Here is a tiny trained network, its code and every weight. The questions are about switching its units off for an input and a class, where a switched-off unit gives its printed mean instead of its output.

import numpy as np


def w(rows, s, z=0):
    codes = np.array(rows[::2]) - 128.0
    scale = np.full(codes.shape[1], s)
    scale[-1] = z or s
    return codes * scale


def f(y):
    return np.maximum(y, 0)


def log_softmax(a):
    a = a - a.max(-1, keepdims=True)
    return a - np.log(np.exp(a).sum(-1, keepdims=True))


def net(x, mask):
    res = np.array(x, float).reshape(1, 7) / 4 @ E
    y = f(res @ A[0][:, :-1].T + A[0][:, -1])
    res = res + np.where(mask, y, B[0][:, -1]) @ B[0][:, :-1]
    return log_softmax(res[-1] @ U[:, :-1].T + U[:, -1])


A, B = {}, {}
E = w([
[205,163,171,158,43],'x0',
[176,101,144,165,78],'x1',
[122,193,118,229,91],'x2',
[165,7,61,108,96],'x3',
[103,147,212,70,152],'x4',
[255,145,93,114,197],'x5',
[169,232,97,33,40],'x6',
],0.0077)
A[0] = w([
[182,86,65,154,124,161],'N1',
[2,85,219,78,194,194],'N2',
[155,59,102,156,170,209],'N3',
[141,178,142,184,130,132],'N4',
[186,215,124,156,21,215],'N5',
[138,168,130,75,171,137],'N6',
[112,128,70,202,125,131],'N7',
[94,136,96,88,28,184],'N8',
[17,92,148,94,107,167],'N9',
[33,76,58,202,203,141],'N10',
[78,168,121,82,197,105],'N11',
[68,112,153,126,56,134],'N12',
[105,152,104,206,151,178],'N13',
[64,121,225,200,176,221],'N14',
[122,129,156,83,131,77],'N15',
[140,169,188,159,112,159],'N16',
[69,181,134,81,81,253],'N17',
[215,125,34,196,148,213],'N18',
[216,83,120,76,128,191],'N19',
[233,154,84,76,64,197],'N20',
[79,179,159,79,143,171],'N21',
[102,197,171,78,158,189],'N22',
],0.0092,0.0032)
B[0] = w([
[195,79,84,101,197,193],'N1',
[65,156,131,103,107,219],'N2',
[98,16,142,91,165,199],'N3',
[134,125,130,186,119,173],'N4',
[179,104,169,173,79,248],'N5',
[184,190,102,118,231,168],'N6',
[124,144,60,227,150,175],'N7',
[217,153,71,72,26,193],'N8',
[67,120,110,2,89,191],'N9',
[69,79,99,131,130,218],'N10',
[94,198,54,79,178,173],'N11',
[92,126,111,97,47,178],'N12',
[105,119,110,255,132,178],'N13',
[12,158,187,201,111,207],'N14',
[129,154,86,143,140,144],'N15',
[117,153,185,168,99,179],'N16',
[160,196,99,109,64,203],'N17',
[184,64,107,196,167,226],'N18',
[236,78,235,4,229,195],'N19',
[214,76,193,130,100,227],'N20',
[128,217,101,111,113,182],'N21',
[150,241,122,128,150,192],'N22',
],0.0058,0.011)
U = w([
[139,76,20,214,188,40],'0',
[202,150,190,149,67,53],'1',
[136,137,82,73,48,71],'2',
[124,231,80,101,203,177],'3',
[69,173,248,195,103,153],'4',
[226,55,166,78,223,254],'5',
[2,84,152,115,151,102],'6',
],0.0083,0.0019)

Each question gives the input, the list of numbers given to net, and the class t.
The units are the neurons (one row each of A and B). Each row of codes is followed by its name. A weight is (code - 128) times the scale printed after its matrix; where a second scale follows, it is the last column's (A, B and U).
mask holds one flag per neuron, in row order. A switched-off neuron (its flag False) gives its mean, the last column of its row in B, instead of its output. The means were averaged over made-up inputs and are rounded, as every weight is.
A unit's drop is (log p(t) with every unit on - log p(t) with that unit switched off) / (log p(t) with every unit on - log p(t) with every unit switched off).
The circuit of an input: a set's keep is (log p(t) with only the set's units on - log p(t) with every unit switched off) / (log p(t) with every unit on - log p(t) with every unit switched off). Starting from the 12 units with the biggest drops (on a tie, the unit counted first), units are removed one at a time, each time the one whose removal leaves the highest keep (on an exact tie, the one counted first), for as long as the keep stays at least 0.8.
units of the circuit, in order: the units of the circuit, biggest drop first
k most important neurons: the k neurons with the biggest drops, biggest first
drop when u is switched off: that unit's drop, to one decimal
input [-5,-3,-8,-6,-6,5,-4], class 3: units of the circuit, in order : [N11]
input [-5,-1,-7,0,3,-5,2], class 2: units of the circuit, in order : [N9, N17]
input [6,1,7,-8,-8,7,-4], class 0: 3 most important neurons : [N18, N7, N13]
input [-6,-6,4,2,-8,-8,2], class 2: 3 most important neurons : [N8, N9, N17]
input [1,-2,3,7,-8,4,1], class 5: 2 most important neurons : [N19, N20]
input [-7,-6,8,7,-4,-7,-1], class 6: 2 most important neurons : [N9, N10]
input [-1,3,4,-8,-7,3,-2], class 0: units of the circuit, in order : [N18, N13]
input [2,-7,-2,4,3,3,-6], class 6: 2 most important neurons : [N20, N2]
input [-3,3,8,8,1,8,6], class 5: drop when N18 is switched off : 0.0
input [1,-7,2,5,-5,4,0], class 5: drop when N20 is switched off : 0.1
input [8,-7,-3,-6,4,5,-5], class 4: drop when N5 is switched off : -0.4
